Here is a tiny trained network, its code and every weight. The questions are about switching its units off for an input and a class, where a switched-off unit gives its printed mean instead of its output.

import numpy as np


def w(rows, s, z=0):
    codes = np.array(rows[::2]) - 128.0
    scale = np.full(codes.shape[1], s)
    scale[-1] = z or s
    return codes * scale


def f(y):
    return np.maximum(y, 0)


def log_softmax(a):
    a = a - a.max(-1, keepdims=True)
    return a - np.log(np.exp(a).sum(-1, keepdims=True))


def net(x, mask):
    res = np.array(x, float).reshape(1, 3) / 4 @ E
    y = f(res @ A[0][:, :-1].T + A[0][:, -1])
    res = res + np.where(mask, y, B[0][:, -1]) @ B[0][:, :-1]
    return log_softmax(res[-1] @ U[:, :-1].T + U[:, -1])


A, B = {}, {}
E = w([
[25,163,254],'x0',
[68,92,64],'x1',
[100,169,85],'x2',
],0.009)
A[0] = w([
[140,68,86,4],'neuron 1',
[167,173,152,141],'neuron 2',
[71,181,189,82],'neuron 3',
[106,158,154,80],'neuron 4',
[149,162,95,83],'neuron 5',
[92,78,111,127],'neuron 6',
[99,157,76,196],'neuron 7',
[218,166,56,84],'neuron 8',
[60,10,104,134],'neuron 9',
],0.013,0.0037)
B[0] = w([
[108,130,155,164],'neuron 1',
[154,246,131,175],'neuron 2',
[91,27,113,228],'neuron 3',
[107,101,73,165],'neuron 4',
[95,63,94,160],'neuron 5',
[200,151,145,160],'neuron 6',
[199,143,188,190],'neuron 7',
[124,81,134,255],'neuron 8',
[146,187,168,192],'neuron 9',
],0.011,0.0078)
U = w([
[127,13,2,1],'0',
[167,217,102,255],'1',
],0.0092,0.0022)

Each question gives the input, the list of numbers given to net, and the class t.
The units are the neurons (one row each of A and B). Each row of codes is followed by its name. A weight is (code - 128) times the scale printed after its matrix; where a second scale follows, it is the last column's (A, B and U).
mask holds one flag per neuron, in row order. A switched-off neuron (its flag False) gives its mean, the last column of its row in B, instead of its output. The means were averaged over made-up inputs and are rounded, as every weight is.
A unit's drop is (log p(t) with every unit on - log p(t) with that unit switched off) / (log p(t) with every unit on - log p(t) with every unit switched off).
The circuit of an input: a set's keep is (log p(t) with only the set's units on - log p(t) with every unit switched off) / (log p(t) with every unit on - log p(t) with every unit switched off). Starting from all 9 units, units are removed one at a time, each time the one whose removal leaves the highest keep (on an exact tie, the one counted first), for as long as the keep stays at least 0.8.
units of the circuit, in order: the units of the circuit, biggest drop first
top k neurons: the k neurons with the biggest drops, biggest first
drop of u: that unit's drop, to one decimal
input [8,-7,5], class 0: units of the circuit, in order -> [neuron 3]
input [-1,3,-7], class 1: units of the circuit, in order -> [neuron 3; neuron 9]
input [-5,6,-7], class 1: units of the circuit, in order -> [neuron 9; neuron 3]
input [-4,5,5], class 1: units of the circuit, in order -> [neuron 3; neuron 7]
input [1,3,-1], class 1: units of the circuit, in order -> [neuron 3; neuron 8]
input [8,-8,-7], class 0: top 2 neurons -> [neuron 3; neuron 4]
input [-2,4,-2], class 1: units of the circuit, in order -> [neuron 3; neuron 9]
input [-1,3,7], class 1: top 2 neurons -> [neuron 3; neuron 7]
input [0,7,7], class 1: drop of neuron 4 -> 0.0
input [5,-2,-1], class 0: drop of neuron 3 -> 0.7
input [8,2,3], class 0: drop of neuron 3 -> 0.5
input [6,0,-2], class 0: drop of neuron 3 -> 0.4
